Here is a tiny trained network, its code and every weight. The questions are about switching its units off for an input and a target symbol, where a switched-off unit gives its printed mean instead of its output.

import numpy as np


def w(rows, s, z=0):
    codes = np.array(rows[::2]) - 128.0
    scale = np.full(codes.shape[1], s)
    scale[-1] = z or s
    return codes * scale


def f(y):
    return y / 2 * (1 + np.tanh(0.7978845608 * (y + 0.044715 * y**3)))


def softmax(a):
    e = np.exp(a - a.max(-1, keepdims=True))
    return e / e.sum(-1, keepdims=True)


def log_softmax(a):
    a = a - a.max(-1, keepdims=True)
    return a - np.log(np.exp(a).sum(-1, keepdims=True))


def net(x, mask):
    ids = ['Πβγηθλμτω'.index(c) for c in x.split()]
    T = len(ids)
    res = E[ids] + P[:T]
    u = 0
    for l in range(2):
        r = res
        for j in range(2):
            rows = slice(3 * j, 3 * j + 3)
            q, k, v = (r @ M[l][rows].T for M in (Q, K, V))
            z = softmax(np.where(np.tri(T) > 0, q @ k.T / 3**0.5, -1e9)) @ v
            o = O[l][rows]
            res = res + np.where(mask[u + j], z, o[:, -1]) @ o[:, :-1]
        u += 2
        y = f(res @ A[l][:, :-1].T + A[l][:, -1])
        res = res + np.where(mask[u : u + 8], y, B[l][:, -1]) @ B[l][:, :-1]
        u += 8
    return log_softmax(res[-1] @ U[:, :-1].T + U[:, -1])


Q, K, V, O, A, B = {}, {}, {}, {}, {}, {}
E = w([
[68,109,163],'Π',
[103,150,165],'β',
[86,142,104],'γ',
[128,107,149],'η',
[118,160,132],'θ',
[154,108,121],'λ',
[109,148,98],'μ',
[105,4,166],'τ',
[124,94,89],'ω',
],0.021)
P = w([
[254,69,74],'0',
[103,109,156],'1',
[102,112,157],'2',
[90,109,103],'3',
[100,111,99],'4',
[106,111,97],'5',
[108,112,92],'6',
[113,113,86],'7',
[114,114,83],'8',
[117,119,79],'9',
],0.0086)
Q[0] = w([
[158,171,254],'0.h1',
[134,145,251],'0.h1',
[108,190,191],'0.h1',
[121,159,100],'0.h2',
[136,68,40],'0.h2',
[59,143,66],'0.h2',
],0.023)
K[0] = w([
[95,27,74],'0.h1',
[152,4,97],'0.h1',
[101,80,48],'0.h1',
[123,158,132],'0.h2',
[156,95,207],'0.h2',
[176,200,168],'0.h2',
],0.028)
V[0] = w([
[144,155,204],'0.h1',
[83,34,118],'0.h1',
[146,164,155],'0.h1',
[167,164,185],'0.h2',
[116,50,182],'0.h2',
[187,254,130],'0.h2',
],0.0075)
O[0] = w([
[93,112,220,113],'0.h1',
[109,99,1,172],'0.h1',
[124,132,188,111],'0.h1',
[132,152,176,93],'0.h2',
[65,127,116,204],'0.h2',
[212,160,214,4],'0.h2',
],0.0059,0.0033)
A[0] = w([
[109,136,217,136],'0.n1',
[119,118,139,182],'0.n2',
[199,122,129,29],'0.n3',
[78,179,156,132],'0.n4',
[91,254,123,62],'0.n5',
[105,102,161,253],'0.n6',
[106,145,137,222],'0.n7',
[198,195,112,60],'0.n8',
],0.0091,0.0046)
B[0] = w([
[191,106,77,123],'0.n1',
[107,149,131,174],'0.n2',
[116,62,137,98],'0.n3',
[172,106,86,147],'0.n4',
[73,2,158,143],'0.n5',
[82,173,142,254],'0.n6',
[121,154,122,212],'0.n7',
[169,67,134,111],'0.n8',
],0.019,0.0037)
Q[1] = w([
[151,118,166],'1.h1',
[168,144,186],'1.h1',
[83,99,71],'1.h1',
[175,115,116],'1.h2',
[174,6,135],'1.h2',
[87,222,86],'1.h2',
],0.022)
K[1] = w([
[154,145,124],'1.h1',
[151,148,93],'1.h1',
[111,110,171],'1.h1',
[89,158,93],'1.h2',
[6,171,149],'1.h2',
[170,97,130],'1.h2',
],0.026)
V[1] = w([
[102,188,78],'1.h1',
[72,20,109],'1.h1',
[109,48,118],'1.h1',
[237,14,67],'1.h2',
[176,254,63],'1.h2',
[24,139,27],'1.h2',
],0.014)
O[1] = w([
[192,121,113,170],'1.h1',
[140,154,212,236],'1.h1',
[116,157,174,176],'1.h1',
[217,58,171,253],'1.h2',
[159,134,2,157],'1.h2',
[201,239,103,111],'1.h2',
],0.015,0.018)
A[1] = w([
[156,181,79,93],'1.n1',
[81,165,131,92],'1.n2',
[182,105,254,99],'1.n3',
[98,233,138,72],'1.n4',
[128,190,249,71],'1.n5',
[52,92,141,112],'1.n6',
[101,59,104,2],'1.n7',
[48,108,215,117],'1.n8',
],0.0062,0.0088)
B[1] = w([
[121,184,139,142],'1.n1',
[133,181,133,131],'1.n2',
[73,206,138,255],'1.n3',
[141,87,199,154],'1.n4',
[87,22,25,225],'1.n5',
[69,109,121,144],'1.n6',
[67,252,178,142],'1.n7',
[223,180,105,178],'1.n8',
],0.013,0.03)
U = w([
[130,183,143,144],'Π',
[101,106,30,66],'β',
[177,150,70,102],'γ',
[163,124,138,254],'η',
[104,2,152,114],'θ',
[180,98,243,114],'λ',
[207,63,107,145],'μ',
[74,150,152,127],'τ',
[215,139,155,79],'ω',
],0.0075,0.0077)

Each question gives the input, a string of symbols that net reads in full, and the target symbol t.
The units are the heads (3 rows each of Q, K, V and O) and the neurons (one row each of A and B). Each row of codes is followed by its name. A weight is (code - 128) times the scale printed after its matrix; where a second scale follows, it is the last column's (O, A, B and U).
mask holds one flag per unit, layer by layer, with each layer's heads first. A switched-off unit (its flag False) gives its mean, the last column of its rows in O or B, instead of its output. The means were averaged over made-up inputs and are rounded, as every weight is.
A unit's drop is (log p(t) with every unit on - log p(t) with that unit switched off) / (log p(t) with every unit on - log p(t) with every unit switched off).
The circuit of an input: a set's keep is (log p(t) with only the set's units on - log p(t) with every unit switched off) / (log p(t) with every unit on - log p(t) with every unit switched off). Starting from the 12 units with the biggest drops (on a tie, the unit counted first), units are removed one at a time, each time the one whose removal leaves the highest keep (on an exact tie, the one counted first), for as long as the keep stays at least 0.8.
units of the circuit, in order: the units of the circuit, biggest drop first
k most important neurons: the k neurons with the biggest drops, biggest first
k most important neurons of layer l: the k neurons of layer l with the biggest drops, biggest first
heads that matter: for each layer, one digit per head in row order, 1 if its drop is at least 0.15 and else 0, layers parted by /
input Π ω μ λ μ β, target Π: 3 most important neurons of layer 1 => 1.n5; 1.n1; 1.n8
input Π θ β μ Π β θ, target Π: 2 most important neurons of layer 1 => 1.n5; 1.n1
input λ θ θ θ λ μ, target λ: units of the circuit, in order => 1.h2; 0.n3; 0.n6
input β μ θ ω, target β: units of the circuit, in order => 1.h1
input λ θ θ, target λ: units of the circuit, in order => 1.h2; 0.n3; 0.n6
input β ω θ θ β μ γ λ, target β: units of the circuit, in order => 1.h2; 1.h1
input τ μ τ λ, target τ: units of the circuit, in order => 1.n3; 1.h1
input θ ω η ω θ τ θ λ, target τ: units of the circuit, in order => 1.h1; 1.h2
input τ λ μ, target τ: 2 most important neurons => 1.n3; 1.n5
input θ λ β μ θ, target θ: 2 most important neurons => 1.n3; 0.n8
input γ θ θ β, target γ: units of the circuit, in order => 1.h2; 1.n3
input β λ Π, target β: units of the circuit, in order => 1.h2; 1.h1; 0.n5
input β η θ λ Π θ μ, target β: heads that matter => 01 / 11
input ω β θ γ θ θ β β μ, target ω: units of the circuit, in order => 1.h2; 1.n5; 0.h1
input λ γ β, target λ: heads that matter => 00 / 11
input Π τ β λ θ, target τ: units of the circuit, in order => 1.h2
input θ θ β, target θ: 3 most important neurons => 0.n8; 1.n3; 0.n6
input θ Π θ γ, target θ: heads that matter => 01 / 11
input Π β μ μ, target Π: heads that matter => 00 / 01
input θ θ τ θ β λ λ θ θ γ, target τ: heads that matter => 11 / 10
